Below are the code and all the weights of a small trained network. Each question names an input and a class and asks about switching units off, where a switched-off unit gives its printed mean instead of its output.

import numpy as np


def w(rows, s, z=0):
    codes = np.array(rows[::2]) - 128.0
    scale = np.full(codes.shape[1], s)
    scale[-1] = z or s
    return codes * scale


def f(y):
    return y / 2 * (1 + np.tanh(0.7978845608 * (y + 0.044715 * y**3)))


def log_softmax(a):
    a = a - a.max(-1, keepdims=True)
    return a - np.log(np.exp(a).sum(-1, keepdims=True))


def net(x, mask):
    res = np.array(x, float).reshape(1, 4) / 4 @ E
    y = f(res @ A[0][:, :-1].T + A[0][:, -1])
    res = res + np.where(mask, y, B[0][:, -1]) @ B[0][:, :-1]
    return log_softmax(res[-1] @ U[:, :-1].T + U[:, -1])


A, B = {}, {}
E = w([
[105,150,119,205,154,75,106,98],'x0',
[97,77,88,113,152,95,86,175],'x1',
[175,109,137,177,234,165,155,106],'x2',
[132,149,230,103,203,124,5,96],'x3',
],0.016)
A[0] = w([
[131,116,132,11,115,200,121,154,86],'N0',
[45,171,138,213,144,70,107,118,60],'N1',
[162,67,228,95,128,100,39,58,9],'N2',
[68,218,140,57,23,108,84,168,2],'N3',
[81,22,131,108,149,99,102,200,58],'N4',
[215,249,190,152,53,171,146,110,6],'N5',
[193,102,110,112,159,204,110,139,48],'N6',
],0.011,0.005)
B[0] = w([
[48,219,150,142,68,153,88,83,212],'N0',
[52,157,90,152,143,170,105,100,206],'N1',
[182,55,78,154,24,169,156,90,253],'N2',
[227,140,112,83,188,250,93,170,235],'N3',
[107,55,187,130,150,32,82,159,197],'N4',
[169,105,209,132,87,21,30,166,213],'N5',
[99,146,181,128,139,248,88,155,177],'N6',
],0.011,0.015)
U = w([
[154,70,90,126,6,141,200,147,128],'0',
[143,111,190,117,126,50,81,170,92],'1',
[195,152,142,128,211,186,127,142,109],'2',
[47,208,134,122,93,148,105,89,82],'3',
[146,133,140,69,114,119,157,85,249],'4',
],0.015,0.011)

Each question gives the input, the list of numbers given to net, and the class t.
The units are the neurons (one row each of A and B). Each row of codes is followed by its name. A weight is (code - 128) times the scale printed after its matrix; where a second scale follows, it is the last column's (A, B and U).
mask holds one flag per neuron, in row order. A switched-off neuron (its flag False) gives its mean, the last column of its row in B, instead of its output. The means were averaged over made-up inputs and are rounded, as every weight is.
A unit's drop is (log p(t) with every unit on - log p(t) with that unit switched off) / (log p(t) with every unit on - log p(t) with every unit switched off).
The circuit of an input: a set's keep is (log p(t) with only the set's units on - log p(t) with every unit switched off) / (log p(t) with every unit on - log p(t) with every unit switched off). Starting from all 7 units, units are removed one at a time, each time the one whose removal leaves the highest keep (on an exact tie, the one counted first), for as long as the keep stays at least 0.8.
circuit, biggest first: the units of the circuit, biggest drop first
most important unit: the unit with the biggest drop
top k neurons: the k neurons with the biggest drops, biggest first
drop when u is switched off: that unit's drop, to one decimal
input [8,-4,4,4], class 3: circuit, biggest first => N1
input [-3,-8,7,3], class 1: top 2 neurons => N5, N3
input [7,5,-5,-3], class 3: top 2 neurons => N1, N5
input [-6,-3,-7,-5], class 2: top 2 neurons => N3, N2
input [4,0,-6,-5], class 2: circuit, biggest first => N3, N2
input [7,-8,6,3], class 1: top 3 neurons => N5, N3, N0
input [-3,-3,-8,-5], class 2: top 2 neurons => N3, N2
input [-6,-2,-3,-3], class 3: top 2 neurons => N0, N2
input [-1,-6,-2,-1], class 1: top 2 neurons => N5, N2
input [-1,-4,4,1], class 1: top 2 neurons => N3, N5
input [7,-3,4,5], class 3: top 2 neurons => N1, N3
input [-7,8,8,6], class 1: top 2 neurons => N4, N3
input [-7,-6,6,5], class 3: top 4 neurons => N0, N3, N6, N4
input [-5,-4,4,2], class 3: most important unit => N3
input [-4,-8,3,-7], class 1: circuit, biggest first => N5, N2
input [0,-5,0,-4], class 1: circuit, biggest first => N2, N5
input [-7,-6,6,8], class 0: drop when N2 is switched off => 1.1
input [-8,-7,0,-2], class 3: drop when N0 is switched off => 1.3
input [0,4,-6,-2], class 2: drop when N2 is switched off => 0.1
input [1,-7,2,2], class 1: most important unit => N5
